Below are the code and all the weights of a small trained network. Each question names an input and a target symbol and asks about switching units off, where a switched-off unit gives its printed mean instead of its output.

import numpy as np


def w(rows, s, z=0):
    codes = np.array(rows[::2]) - 128.0
    scale = np.full(codes.shape[1], s)
    scale[-1] = z or s
    return codes * scale


def norm(h):
    return h / np.sqrt((h * h).mean(-1, keepdims=True) + 1e-5)


def f(y):
    return np.maximum(y, 0)


def softmax(a):
    e = np.exp(a - a.max(-1, keepdims=True))
    return e / e.sum(-1, keepdims=True)


def log_softmax(a):
    a = a - a.max(-1, keepdims=True)
    return a - np.log(np.exp(a).sum(-1, keepdims=True))


def net(x, mask):
    ids = ['αηθμπστ'.index(c) for c in x.split()]
    T = len(ids)
    res = E[ids] + P[:T]
    r = norm(res)
    for j in range(2):
        rows = slice(2 * j, 2 * j + 2)
        q, k, v = (r @ M[0][rows].T for M in (Q, K, V))
        z = softmax(np.where(np.tri(T) > 0, q @ k.T / 2**0.5, -1e9)) @ v
        o = O[0][rows]
        res = res + np.where(mask[j], z, o[:, -1]) @ o[:, :-1]
    y = f(norm(res) @ A[0][:, :-1].T + A[0][:, -1])
    res = res + np.where(mask[2:10], y, B[0][:, -1]) @ B[0][:, :-1]
    return log_softmax(norm(res)[-1] @ U[:, :-1].T + U[:, -1])


Q, K, V, O, A, B = {}, {}, {}, {}, {}, {}
E = w([
[43,101,209,155,170,185,197],'α',
[112,66,115,199,106,137,108],'η',
[187,180,79,55,131,107,141],'θ',
[254,148,128,67,152,69,159],'μ',
[200,73,177,184,124,64,150],'π',
[95,143,48,113,101,155,125],'σ',
[80,165,184,143,192,34,82],'τ',
],0.0032)
P = w([
[225,148,154,72,185,223,44],'0',
[157,42,118,112,159,89,163],'1',
[127,85,73,135,172,120,204],'2',
[135,110,61,151,155,141,209],'3',
[141,188,144,86,81,147,84],'4',
[72,208,194,122,5,49,118],'5',
[65,228,159,142,38,72,145],'6',
[118,181,77,119,148,124,141],'7',
],0.0025)
Q[0] = w([
[211,4,23,101,76,232,225],'H1',
[163,127,180,93,34,219,87],'H1',
[51,161,214,142,172,118,167],'H2',
[190,40,59,161,184,214,219],'H2',
],0.0041)
K[0] = w([
[227,132,161,50,242,138,25],'H1',
[149,73,103,59,174,16,132],'H1',
[18,173,84,133,171,161,214],'H2',
[204,176,253,63,165,185,52],'H2',
],0.0042)
V[0] = w([
[124,141,252,130,170,46,161],'H1',
[177,175,166,88,124,207,253],'H1',
[98,240,73,31,156,129,131],'H2',
[28,127,109,189,191,202,164],'H2',
],0.0043)
O[0] = w([
[200,71,173,80,41,222,27,253],'H1',
[17,114,246,94,39,191,216,208],'H1',
[102,1,102,56,98,47,170,49],'H2',
[53,74,159,86,205,119,40,238],'H2',
],0.0043,0.0027)
A[0] = w([
[176,234,98,122,209,92,165,179],'N1',
[123,132,88,78,114,210,160,205],'N2',
[126,118,245,97,141,102,160,209],'N3',
[153,37,129,128,147,28,128,144],'N4',
[183,98,113,114,58,101,29,174],'N5',
[119,161,89,141,72,147,178,25],'N6',
[104,123,170,144,118,66,89,247],'N7',
[71,49,209,86,209,253,216,19],'N8',
],0.0035,0.0015)
B[0] = w([
[59,188,189,176,181,99,86,156],'N1',
[115,91,174,188,118,126,102,173],'N2',
[43,109,110,115,144,195,140,238],'N3',
[121,168,58,54,125,105,160,147],'N4',
[127,69,76,116,106,75,83,182],'N5',
[178,140,128,149,52,117,159,136],'N6',
[94,105,75,171,167,161,176,198],'N7',
[85,115,194,15,104,204,1,255],'N8',
],0.0046,0.0042)
U = w([
[15,56,244,33,124,254,33,221],'α',
[114,234,151,234,212,72,102,163],'η',
[118,106,102,55,20,76,229,47],'θ',
[220,85,161,127,27,172,225,4],'μ',
[236,207,171,237,24,224,127,73],'π',
[46,138,39,91,206,41,232,138],'σ',
[232,20,16,42,88,30,47,188],'τ',
],0.0043,0.0026)

Each question gives the input, a string of symbols that net reads in full, and the target symbol t.
The units are the heads (2 rows each of Q, K, V and O) and the neurons (one row each of A and B). Each row of codes is followed by its name. A weight is (code - 128) times the scale printed after its matrix; where a second scale follows, it is the last column's (O, A, B and U).
mask holds one flag per unit, heads first, then neurons. A switched-off unit (its flag False) gives its mean, the last column of its rows in O or B, instead of its output. The means were averaged over made-up inputs and are rounded, as every weight is.
A unit's drop is (log p(t) with every unit on - log p(t) with that unit switched off) / (log p(t) with every unit on - log p(t) with every unit switched off).
The circuit of an input: a set's keep is (log p(t) with only the set's units on - log p(t) with every unit switched off) / (log p(t) with every unit on - log p(t) with every unit switched off). Starting from all 10 units, units are removed one at a time, each time the one whose removal leaves the highest keep (on an exact tie, the one counted first), for as long as the keep stays at least 0.8.
circuit, biggest first: the units of the circuit, biggest drop first
most important unit: the unit with the biggest drop
top k neurons: the k neurons with the biggest drops, biggest first
which heads matter: for each layer, one digit per head in row order, 1 if its drop is at least 0.15 and else 0, layers parted by /
drop of u: that unit's drop, to one decimal
input η α π μ π θ, target π: circuit, biggest first : H2, N8
input τ η α η π, target η: circuit, biggest first : H2, H1, N8
input α θ σ α η σ, target σ: circuit, biggest first : H1, N8
input α τ π α τ π τ π, target τ: circuit, biggest first : H1, N5, N8
input σ τ α τ η, target τ: circuit, biggest first : H1, N5, N8
input τ π θ, target τ: which heads matter : 10
input α μ σ σ τ τ η, target σ: circuit, biggest first : H1, H2, N8
input η τ τ τ α α η, target τ: which heads matter : 10
input τ α σ α τ μ α σ, target τ: which heads matter : 11
input σ η π, target σ: which heads matter : 10
input σ σ τ, target σ: most important unit : H1
input α π α μ σ, target π: top 2 neurons : N8, N3
input θ τ τ η μ, target τ: which heads matter : 10
input θ σ π, target θ: most important unit : H2
input α η τ τ, target η: circuit, biggest first : H1, N8
input η α π α η π α η, target η: circuit, biggest first : H1, N8, H2
input θ π τ η, target θ: circuit, biggest first : H2, H1
input μ η σ η η π μ, target η: circuit, biggest first : H1, N1
input θ σ θ σ, target θ: which heads matter : 01
input τ α σ, target τ: which heads matter : 10
input σ η σ η τ, target η: circuit, biggest first : H1
input μ η μ, target μ: which heads matter : 01
input π π τ, target τ: top 2 neurons : N5, N8
input η α α μ, target η: top 2 neurons : N1, N8
input α π η η α θ, target η: circuit, biggest first : H1, N8, H2
input π α σ π, target π: drop of H2 : 1.2
input η α α θ, target η: drop of N1 : 0.1
input π σ π, target π: drop of N6 : 0.0
input π π η, target π: drop of H2 : 0.9
